Below is a small trained network, with its code and all its weights. Each question gives an input and a class and asks what happens when units are switched off, that is, made to give their printed mean instead of their output.

import numpy as np


def w(rows, s, z=0):
    codes = np.array(rows[::2]) - 128.0
    scale = np.full(codes.shape[1], s)
    scale[-1] = z or s
    return codes * scale


def f(y):
    return y / 2 * (1 + np.tanh(0.7978845608 * (y + 0.044715 * y**3)))


def log_softmax(a):
    a = a - a.max(-1, keepdims=True)
    return a - np.log(np.exp(a).sum(-1, keepdims=True))


def net(x, mask):
    res = np.array(x, float).reshape(1, 6) / 4 @ E
    y = f(res @ A[0][:, :-1].T + A[0][:, -1])
    res = res + np.where(mask, y, B[0][:, -1]) @ B[0][:, :-1]
    return log_softmax(res[-1] @ U[:, :-1].T + U[:, -1])


A, B = {}, {}
E = w([
[40,204,145,41,179,109,160,136,88],'x0',
[204,193,68,60,80,122,110,84,167],'x1',
[133,80,79,111,112,124,223,100,43],'x2',
[165,151,142,124,125,195,73,153,2],'x3',
[195,96,141,78,182,46,102,154,98],'x4',
[127,164,203,170,74,74,139,89,80],'x5',
],0.01)
A[0] = w([
[207,81,135,157,108,148,145,125,193,87],'N1',
[130,129,149,74,172,69,117,122,130,90],'N2',
[80,41,187,136,164,157,123,198,98,65],'N3',
[128,130,91,111,168,163,103,212,172,131],'N4',
[155,146,86,66,84,111,121,81,177,99],'N5',
[169,171,95,97,111,143,121,69,151,55],'N6',
[92,53,91,100,105,66,227,63,165,104],'N7',
[29,42,156,167,154,103,134,174,124,99],'N8',
[92,166,129,164,93,217,131,99,136,108],'N9',
[63,199,178,76,163,68,180,150,148,84],'N10',
[165,106,146,108,160,61,102,115,107,73],'N11',
[157,162,181,154,111,116,146,96,94,103],'N12',
[180,178,84,91,118,157,98,54,125,81],'N13',
[153,181,190,177,98,57,146,108,121,106],'N14',
[138,193,183,180,32,36,112,113,93,121],'N15',
[194,91,157,109,205,17,154,137,159,67],'N16',
[64,162,123,156,79,194,192,66,199,113],'N17',
[105,156,178,130,132,116,74,141,190,83],'N18',
[104,181,145,119,207,144,125,110,90,79],'N19',
[123,76,83,100,183,166,107,153,162,82],'N20',
[161,51,168,214,147,143,127,156,129,107],'N21',
[156,77,140,147,116,88,150,106,195,55],'N22',
[181,78,126,160,68,148,131,121,148,61],'N23',
[58,138,125,146,136,29,77,119,246,56],'N24',
[149,110,54,71,178,196,117,173,171,143],'N25',
[129,150,235,118,105,117,77,133,177,112],'N26',
[202,116,121,123,202,72,49,122,37,74],'N27',
[174,159,118,60,70,156,152,108,125,200],'N28',
[89,216,124,88,188,172,187,188,115,61],'N29',
[134,173,182,125,139,191,2,156,131,87],'N30',
[157,63,151,165,83,140,89,113,169,107],'N31',
[94,184,129,139,115,117,17,190,150,116],'N32',
[152,164,101,128,102,190,72,164,57,2],'N33',
[194,175,99,82,85,90,124,130,150,87],'N34',
[46,191,128,90,123,158,171,127,127,105],'N35',
[186,84,113,194,76,173,100,144,95,71],'N36',
[146,45,144,55,134,42,78,177,130,131],'N37',
[79,149,99,171,96,172,131,97,151,86],'N38',
[129,153,190,158,100,67,125,40,115,59],'N39',
[131,86,59,119,61,129,200,128,16,144],'N40',
],0.0089,0.0026)
B[0] = w([
[187,181,94,71,107,104,117,107,116,204],'N1',
[151,126,141,139,60,158,87,65,130,163],'N2',
[78,184,186,190,184,61,130,177,183,206],'N3',
[117,112,60,124,179,161,184,155,167,178],'N4',
[115,175,199,234,142,62,140,171,155,213],'N5',
[56,142,193,172,191,50,134,147,170,188],'N6',
[208,82,152,70,97,152,140,251,36,240],'N7',
[94,230,215,184,165,39,166,168,198,227],'N8',
[93,77,177,140,85,235,104,73,190,199],'N9',
[165,184,62,97,76,69,61,60,116,223],'N10',
[94,102,140,139,153,180,154,48,175,162],'N11',
[130,162,84,139,163,178,167,163,117,173],'N12',
[95,157,200,182,165,54,133,165,163,200],'N13',
[85,191,39,119,165,194,193,157,139,202],'N14',
[72,195,33,139,187,176,194,169,152,237],'N15',
[72,110,213,143,37,253,70,55,149,198],'N16',
[93,101,204,126,61,209,83,89,161,255],'N17',
[162,44,128,65,216,93,187,126,67,197],'N18',
[176,182,109,90,70,74,64,107,124,169],'N19',
[108,180,46,140,142,160,195,119,153,172],'N20',
[158,213,131,121,124,65,113,97,132,211],'N21',
[173,173,111,128,65,142,76,124,86,192],'N22',
[140,158,111,81,134,60,115,53,125,192],'N23',
[211,91,157,85,48,151,127,254,16,252],'N24',
[94,181,31,155,155,162,188,178,164,204],'N25',
[141,58,124,79,194,130,189,129,108,205],'N26',
[136,116,147,172,73,221,81,102,147,206],'N27',
[111,104,185,161,159,87,139,159,133,204],'N28',
[194,170,80,83,92,89,88,78,147,203],'N29',
[165,59,167,59,136,126,152,171,79,216],'N30',
[181,116,78,72,114,47,88,60,136,205],'N31',
[132,39,163,55,199,98,180,91,106,204],'N32',
[181,184,168,152,61,164,100,213,99,187],'N33',
[87,123,199,178,179,80,115,144,176,204],'N34',
[190,146,128,84,111,114,73,69,131,210],'N35',
[178,148,86,99,80,82,66,91,91,208],'N36',
[96,114,152,159,123,229,119,45,158,187],'N37',
[92,112,172,133,123,192,91,53,166,188],'N38',
[87,175,33,125,169,167,198,153,170,197],'N39',
[159,21,179,48,167,106,217,122,104,237],'N40',
],0.0066,0.0096)
U = w([
[104,164,187,185,167,51,116,148,175,104],'0',
[112,109,154,136,115,225,82,61,162,94],'1',
[162,166,57,90,120,66,67,70,125,80],'2',
[105,155,5,134,174,179,172,168,151,132],'3',
[151,39,142,71,169,115,169,136,96,80],'4',
[164,133,143,122,94,166,84,222,72,216],'5',
[106,92,94,130,145,118,105,117,120,254],'6',
],0.015,0.0062)

Each question gives the input, the list of numbers given to net, and the class t.
The units are the neurons (one row each of A and B). Each row of codes is followed by its name. A weight is (code - 128) times the scale printed after its matrix; where a second scale follows, it is the last column's (A, B and U).
mask holds one flag per neuron, in row order. A switched-off neuron (its flag False) gives its mean, the last column of its row in B, instead of its output. The means were averaged over made-up inputs and are rounded, as every weight is.
A unit's drop is (log p(t) with every unit on - log p(t) with that unit switched off) / (log p(t) with every unit on - log p(t) with every unit switched off).
The circuit of an input: a set's keep is (log p(t) with only the set's units on - log p(t) with every unit switched off) / (log p(t) with every unit on - log p(t) with every unit switched off). Starting from the 12 units with the biggest drops (on a tie, the unit counted first), units are removed one at a time, each time the one whose removal leaves the highest keep (on an exact tie, the one counted first), for as long as the keep stays at least 0.8.
circuit, biggest first: the units of the circuit, biggest drop first
unit that matters most: the unit with the biggest drop
top k neurons: the k neurons with the biggest drops, biggest first
drop of u: that unit's drop, to one decimal
input [-5,-4,8,8,-4,3], class 4: circuit, biggest first	(N40)
input [-3,4,1,3,6,8], class 3: circuit, biggest first	(N15 N14)
input [-5,5,-8,1,5,8], class 3: top 4 neurons	(N15 N14 N39 N40)
input [6,7,-5,-8,-4,0], class 5: top 3 neurons	(N24 N8 N7)
input [4,6,2,6,7,-7], class 1: top 2 neurons	(N27 N37)
input [-7,-2,-2,-2,7,3], class 1: top 3 neurons	(N16 N37 N27)
input [-7,-2,6,3,4,-7], class 2: circuit, biggest first	(N36 N21)
input [-6,-5,-8,4,6,-7], class 4: top 2 neurons	(N30 N32)
input [5,-2,3,-2,5,-6], class 3: top 2 neurons	(N25 N17)
input [-2,5,8,7,2,-4], class 4: top 2 neurons	(N40 N24)
input [5,4,5,1,2,-4], class 2: top 2 neurons	(N29 N24)
input [0,-4,-5,-7,-1,-3], class 5: top 2 neurons	(N24 N40)
input [1,1,-5,-3,5,4], class 1: top 2 neurons	(N16 N37)
input [4,-2,-1,2,-5,7], class 3: unit that matters most	N15
input [2,4,7,-8,8,-8], class 1: top 2 neurons	(N16 N37)
input [3,2,-7,-4,6,-5], class 4: top 3 neurons	(N24 N18 N32)
input [2,0,6,-1,-1,6], class 3: top 2 neurons	(N15 N39)
input [8,2,-3,7,-6,-8], class 2: top 2 neurons	(N29 N35)
input [3,0,7,5,-3,6], class 4: top 3 neurons	(N40 N25 N20)
input [3,-8,0,6,2,-2], class 0: unit that matters most	N3
input [5,8,4,8,-3,5], class 0: circuit, biggest first	(N13 N6)
input [-6,-6,1,6,8,2], class 1: drop of N27	0.3
input [-3,7,5,-4,-4,7], class 0: drop of N13	0.3
input [-7,-6,1,6,-3,-5], class 2: drop of N21	0.1
input [0,-6,-2,4,-1,-2], class 0: drop of N36	0.0
